Below is a small trained network, with its code and all its weights. Each question gives an input and a target symbol and asks what happens when units are switched off, that is, made to give their printed mean instead of their output.

import numpy as np


def w(rows, s, z=0):
    codes = np.array(rows[::2]) - 128.0
    scale = np.full(codes.shape[1], s)
    scale[-1] = z or s
    return codes * scale


def f(y):
    return y / 2 * (1 + np.tanh(0.7978845608 * (y + 0.044715 * y**3)))


def softmax(a):
    e = np.exp(a - a.max(-1, keepdims=True))
    return e / e.sum(-1, keepdims=True)


def log_softmax(a):
    a = a - a.max(-1, keepdims=True)
    return a - np.log(np.exp(a).sum(-1, keepdims=True))


def net(x, mask):
    ids = ['ΓΛΞΠεζμφ'.index(c) for c in x.split()]
    T = len(ids)
    res = E[ids] + P[:T]
    u = 0
    for l in range(2):
        r = res
        for j in range(2):
            rows = slice(4 * j, 4 * j + 4)
            q, k, v = (r @ M[l][rows].T for M in (Q, K, V))
            z = softmax(np.where(np.tri(T) > 0, q @ k.T / 4**0.5, -1e9)) @ v
            o = O[l][rows]
            res = res + np.where(mask[u + j], z, o[:, -1]) @ o[:, :-1]
        u += 2
        y = f(res @ A[l][:, :-1].T + A[l][:, -1])
        res = res + np.where(mask[u : u + 12], y, B[l][:, -1]) @ B[l][:, :-1]
        u += 12
    return log_softmax(res[-1] @ U[:, :-1].T + U[:, -1])


Q, K, V, O, A, B = {}, {}, {}, {}, {}, {}
E = w([
[26,150,105,100,195],'Γ',
[71,106,145,98,127],'Λ',
[181,189,100,117,235],'Ξ',
[71,173,154,109,86],'Π',
[95,149,218,148,100],'ε',
[148,254,97,118,149],'ζ',
[131,138,227,198,246],'μ',
[195,34,87,132,203],'φ',
],0.0088)
P = w([
[177,152,145,107,117],'0',
[102,129,78,134,138],'1',
[178,163,135,161,106],'2',
[163,121,180,77,154],'3',
[91,118,68,172,128],'4',
[168,154,116,197,101],'5',
[150,108,184,71,160],'6',
[76,107,59,208,126],'7',
[163,141,100,232,98],'8',
[139,101,186,65,160],'9',
[53,96,59,238,132],'10',
[154,137,99,254,100],'11',
],0.0093)
Q[0] = w([
[133,151,131,151,144],'0.h0',
[120,166,156,138,134],'0.h0',
[140,137,115,130,110],'0.h0',
[121,156,122,121,94],'0.h0',
[248,50,47,254,26],'0.h1',
[236,40,100,150,85],'0.h1',
[174,136,119,170,102],'0.h1',
[166,110,97,135,80],'0.h1',
],0.031)
K[0] = w([
[120,140,135,110,122],'0.h0',
[111,136,119,114,135],'0.h0',
[128,139,149,126,142],'0.h0',
[133,141,131,124,153],'0.h0',
[124,143,182,1,143],'0.h1',
[170,129,161,64,174],'0.h1',
[120,131,155,108,120],'0.h1',
[138,112,145,94,132],'0.h1',
],0.042)
V[0] = w([
[120,111,131,119,104],'0.h0',
[165,129,152,111,97],'0.h0',
[87,138,100,106,109],'0.h0',
[130,158,129,82,142],'0.h0',
[96,184,192,213,202],'0.h1',
[111,128,158,152,150],'0.h1',
[128,113,120,107,122],'0.h1',
[86,254,132,96,108],'0.h1',
],0.005)
O[0] = w([
[96,150,130,124,155,105],'0.h0',
[170,176,160,81,161,110],'0.h0',
[96,105,74,193,150,119],'0.h0',
[175,120,85,153,109,151],'0.h0',
[150,254,252,90,162,254],'0.h1',
[120,176,153,149,135,165],'0.h1',
[126,113,97,141,100,110],'0.h1',
[148,193,217,22,70,177],'0.h1',
],0.0034,0.002)
A[0] = w([
[192,104,106,139,51,71],'0.n0',
[174,95,187,184,86,87],'0.n1',
[52,206,41,95,60,24],'0.n2',
[58,101,180,109,140,82],'0.n3',
[78,147,137,106,25,85],'0.n4',
[82,64,167,114,36,120],'0.n5',
[182,33,138,13,29,96],'0.n6',
[121,124,98,104,68,98],'0.n7',
[141,124,61,51,117,131],'0.n8',
[33,85,31,83,56,50],'0.n9',
[174,127,101,3,99,75],'0.n10',
[152,69,86,19,176,2],'0.n11',
],0.014,0.009)
B[0] = w([
[74,251,233,106,178,1],'0.n0',
[134,154,60,49,112,169],'0.n1',
[189,185,179,248,82,182],'0.n2',
[135,159,86,116,49,187],'0.n3',
[207,122,85,97,252,209],'0.n4',
[157,81,72,90,104,219],'0.n5',
[122,209,75,73,244,130],'0.n6',
[115,52,183,106,164,3],'0.n7',
[124,76,189,231,160,117],'0.n8',
[135,114,196,7,57,199],'0.n9',
[124,133,181,148,60,116],'0.n10',
[164,85,138,141,36,103],'0.n11',
],0.019,0.00077)
Q[1] = w([
[200,237,90,249,86],'1.h0',
[181,114,72,118,84],'1.h0',
[148,101,253,96,146],'1.h0',
[191,198,103,100,81],'1.h0',
[97,155,175,128,174],'1.h1',
[157,252,45,186,120],'1.h1',
[65,166,14,121,160],'1.h1',
[49,78,126,162,176],'1.h1',
],0.018)
K[1] = w([
[4,143,84,131,74],'1.h0',
[129,154,60,108,88],'1.h0',
[163,112,241,111,157],'1.h0',
[124,157,86,120,23],'1.h0',
[95,133,148,150,161],'1.h1',
[55,233,21,133,54],'1.h1',
[57,121,30,150,108],'1.h1',
[92,118,124,114,189],'1.h1',
],0.022)
V[1] = w([
[116,41,149,111,118],'1.h0',
[24,144,133,146,115],'1.h0',
[2,153,124,167,110],'1.h0',
[145,183,85,189,129],'1.h0',
[40,113,163,76,158],'1.h1',
[85,119,116,116,49],'1.h1',
[156,146,251,165,175],'1.h1',
[104,116,205,92,234],'1.h1',
],0.0058)
O[1] = w([
[83,83,100,110,127,53],'1.h0',
[69,176,160,213,203,85],'1.h0',
[68,195,172,241,243,85],'1.h0',
[177,176,152,166,220,197],'1.h0',
[118,58,177,134,202,5],'1.h1',
[192,123,182,202,196,49],'1.h1',
[2,237,66,200,105,155],'1.h1',
[41,92,119,99,155,83],'1.h1',
],0.0055,0.0019)
A[1] = w([
[92,32,46,129,161,220],'1.n0',
[163,161,202,59,151,150],'1.n1',
[41,100,238,127,36,104],'1.n2',
[60,16,62,197,202,69],'1.n3',
[171,76,125,108,104,65],'1.n4',
[191,159,124,58,180,59],'1.n5',
[108,161,30,52,216,36],'1.n6',
[74,8,53,130,165,94],'1.n7',
[133,110,122,200,93,4],'1.n8',
[87,223,240,51,97,57],'1.n9',
[130,144,198,97,69,176],'1.n10',
[82,43,79,179,221,184],'1.n11',
],0.014,0.011)
B[1] = w([
[143,151,148,47,42,254],'1.n0',
[127,104,85,90,108,183],'1.n1',
[149,55,197,162,108,179],'1.n2',
[234,85,162,132,187,177],'1.n3',
[79,149,150,143,133,153],'1.n4',
[93,47,99,208,136,166],'1.n5',
[168,162,252,141,159,165],'1.n6',
[145,144,83,194,234,171],'1.n7',
[109,32,101,86,136,126],'1.n8',
[112,119,105,115,219,179],'1.n9',
[140,165,135,146,167,208],'1.n10',
[6,144,117,124,120,238],'1.n11',
],0.027,0.0082)
U = w([
[68,148,91,205,131,75],'Γ',
[170,163,62,47,65,175],'Λ',
[192,111,118,227,178,74],'Ξ',
[225,76,156,128,91,107],'Π',
[184,30,21,193,93,225],'ε',
[250,241,73,254,102,226],'ζ',
[212,109,36,62,217,118],'μ',
[173,184,156,104,161,1],'φ',
],0.0037,0.0055)

Each question gives the input, a string of symbols that net reads in full, and the target symbol t.
The units are the heads (4 rows each of Q, K, V and O) and the neurons (one row each of A and B). Each row of codes is followed by its name. A weight is (code - 128) times the scale printed after its matrix; where a second scale follows, it is the last column's (O, A, B and U).
mask holds one flag per unit, layer by layer, with each layer's heads first. A switched-off unit (its flag False) gives its mean, the last column of its rows in O or B, instead of its output. The means were averaged over made-up inputs and are rounded, as every weight is.
A unit's drop is (log p(t) with every unit on - log p(t) with that unit switched off) / (log p(t) with every unit on - log p(t) with every unit switched off).
The circuit of an input: a set's keep is (log p(t) with only the set's units on - log p(t) with every unit switched off) / (log p(t) with every unit on - log p(t) with every unit switched off). Starting from the 12 units with the biggest drops (on a tie, the unit counted first), units are removed one at a time, each time the one whose removal leaves the highest keep (on an exact tie, the one counted first), for as long as the keep stays at least 0.8.
circuit, biggest first: the units of the circuit, biggest drop first
most important unit: the unit with the biggest drop
k most important neurons: the k neurons with the biggest drops, biggest first
top k neurons in layer l: the k neurons of layer l with the biggest drops, biggest first
heads that matter: for each layer, one digit per head in row order, 1 if its drop is at least 0.15 and else 0, layers parted by /
input Λ Ξ ε Ξ ε Π, target ε: top 2 neurons in layer 0 => (0.n4, 0.n8)
input Ξ μ φ Γ μ μ φ, target Λ: 2 most important neurons => (0.n11, 1.n0)
input Λ ε Γ, target Γ: heads that matter => 00 / 10
input Γ Ξ Ξ, target Γ: most important unit => 1.h0
input Ξ μ Π Γ Π, target ζ: 3 most important neurons => (0.n9, 0.n2, 0.n4)
input Π Γ Π Γ Γ φ, target Γ: circuit, biggest first => (1.n11, 1.h0, 0.n4)
input Ξ φ Π Π Λ Π, target Λ: top 3 neurons in layer 0 => (0.n9, 0.n4, 0.n6)
input μ Λ μ Π ε, target Λ: heads that matter => 00 / 00
input ζ Π Γ ζ Ξ Γ Π φ Ξ ε μ Π, target ε: top 3 neurons in layer 1 => (1.n5, 1.n6, 1.n10)
input Ξ Γ Λ Ξ ε φ μ ζ, target ε: 2 most important neurons => (1.n8, 0.n2)
input Π φ Γ Ξ ζ Π Ξ Γ Λ φ, target Λ: heads that matter => 00 / 01
input ε Γ Π ζ Ξ μ Λ, target μ: circuit, biggest first => (1.n9, 0.n6, 1.n1)
input μ Λ Π Λ Γ Λ μ ζ μ, target ζ: 3 most important neurons => (0.n1, 0.n2, 0.n9)
input Π Λ Π, target Λ: 4 most important neurons => (1.n0, 0.n4, 0.n9, 0.n6)
input Π Ξ ζ Λ Π Γ Π φ ε ζ Γ Ξ, target Γ: heads that matter => 00 / 10
input ζ Λ ζ ζ μ ε Π φ φ Λ φ ε, target ε: most important unit => 1.h1
input Ξ Λ μ φ Π μ, target Λ: 3 most important neurons => (0.n1, 0.n4, 0.n9)
input Λ Λ Π Π φ μ Ξ Π, target ζ: circuit, biggest first => (0.n2, 1.n11)
input Ξ μ μ Π, target μ: circuit, biggest first => (0.h1, 1.n9, 1.n1)
input Γ Π Γ Π Π Γ ε Γ, target Ξ: 3 most important neurons => (0.n9, 0.n2, 1.n2)
input Λ Λ Π Π, target Π: 4 most important neurons => (1.n6, 0.n6, 0.n4, 0.n9)
input Π φ ε Γ, target Λ: heads that matter => 01 / 10
input μ Π Γ Γ, target Π: most important unit => 0.n2
